Rows and whether each has a hidden trait (one of two labels; each part has its own):
(in the rows, 100 means zero)
[ 96  89  92  65  95 122  88  88  90 104 168  92  86 101  83 100  96 124
 100 142  94  77  78 102 111 111 101 103] : q26
[ 91  62  80  69 100 136 159 116 107 105 126 123  99  99  30  88 123  93
 107 149  94  95  73 110 106 103  96 110] : q26
[ 96  82  84  61  92 121 112  96  94  95 124 117  90  84  53 104 102  79
 106 127 103  82 101  96  74 119 101  91] : q26
[ 96 129  90  90 103  96 105  93 106 100  58 115  90  94  83  86 104 101
  97 170  98 116 116 105  85 120 105 100] : q26
[ 96 109  81 102  99  68 106  92  96 103  57 135 112  96  91 101 105 131
  70 135  87 109 153 104  95 138 100  86] : q26
[ 96 103 114  96 100 139  99 122  90  99 186  93  89  99 133 116  86  90
 121  28 101 100  75  89  84  86 102 102] : q31
[ 99 111 103  68 110 173 126 124  83 102 172  84  82 112  53 110  91  95
 129  71 105  61  54  92  85  68  99 106] : q26
[100  88 112  86  82  64  87  71 114  97 118 114  98  88  92 112 112  95
  99  95 106 103 115 101  75 107 108 107] : q31
[ 99 116 109 120 119 116 104 108  83 108 122  82  93  90 148 111  80 131
 114  96 104 101 122 100  95 106 104  92] : q31
[ 95 129  92 119 102 105 114  93 111 101 129 101 108 116 118  96 102  90
  87 104 106 113 120  99  93 112 103  88] : q31
[ 99  95  94 123  93 134 109  97  91  94 131 111 100  98  76 102 107 132
 113 147  97  96 109  94 146 111  96 104] : q26
[103  97 118  68  90  91 110  98  93 103 137 119  97  90  19  92  94 110
  98 149 105 105  89 104  66 105 104  97] : q26
[ 98 111  99  77 128 129 135 111  94  94 102 126 100 104 142  88 100  90
 102 106  96  74  65 100  91 105 112 119] : q26
[ 99  62  92 100 119 123  78 106  94 102 133 124  94  87 113 100  94  96
 115  73 113  94  90  93  96  96 100  99] : q31
[101  84 136  97 111 117  71 138  69  97 124 115  97 106 100  99  74 139
 115 140  98  81  99  98  87 108  92  96] : q26
[ 97  90  84  90  87 113  92  87  97  97 180 117 105 101  61 115  90  77
 111 111 102  97  93 102  96 100  99 103] : q31
[101  91  93 111  97  90 107  97 122 111  64 113 112 101 130  90  83 120
  87 137 102 101 118  89  98 104  99  95] : q31
[ 97  69 110  66  93 154 112 102  89 105 159 108  89 102  88  74  74 100
 110 104  92  83  91  97  93 104 105  99] : q26
[ 97 134 127  91 139 100  85 115  94 101  63  84 100 113 168 109 103  72
 102  77 101 108 107  91  78  93  99 104] : q31
[ 98  78 110  86 100  13  86 129  77  99 113 123  86 103 117  86  80 149
  93  94 101 110  99  93  79 118  95  84] : q26
[ 97  80  94  89  93  86 112  49 106 102 113 129 106 100  46  95 100 116
  90 154  85 106 132 109 117 147 110 102] : q26
[118 105 111 113 112 128 100 104  79 100 115 107  82  86  49  94  89 113
 105 119  98  90 100 102  70  76  93  93] : q31
[102  82 121 126 111 119  88  89  82  95 124 124  87  89  88 107  90  88
 111  72 103  93 143  96  88 103  94  85] : q31
[107  62  80  65  88  84 100  66  92  92 119 105  99  96  48  89 108 144
  95 120  91 111 106  97 133 125 103  86] : q26
[ 89 128 112  87  96 105  95 129  94 106 157 122 104 102  15  85 111  88
 104 106  94  86  89  88  95 103 100 104] : q26
[103 147 132 104  91 119  67 117  63  96  59  70  86 111 138  88  54  90
  99  87  99  97 117  95 107 113 103  96] : q26
[101 106 113  84  91  67 130  81 114  90  64 137 108  90  22  87  96  66
  84 147  85 102 110  96 101 123 105  95] : q26
[ 96 126 120  88  85 132  87 117  79  92  85  82  89  99 141 105  84  91
 120  37 102  85 143  94  93 106 101 102] : q31
[ 98  68  74  92  94  90 102  87 114 109 151 105 106  93  65 104 100  88
 105 144  99 108  77 100  92  81 102 102] : q31
[ 94 103  93  95 127 121 135 151  95  98 145 118  85  94  12  88 108 109
 109  84  99  98  82  98 121  69  95 111] : q26
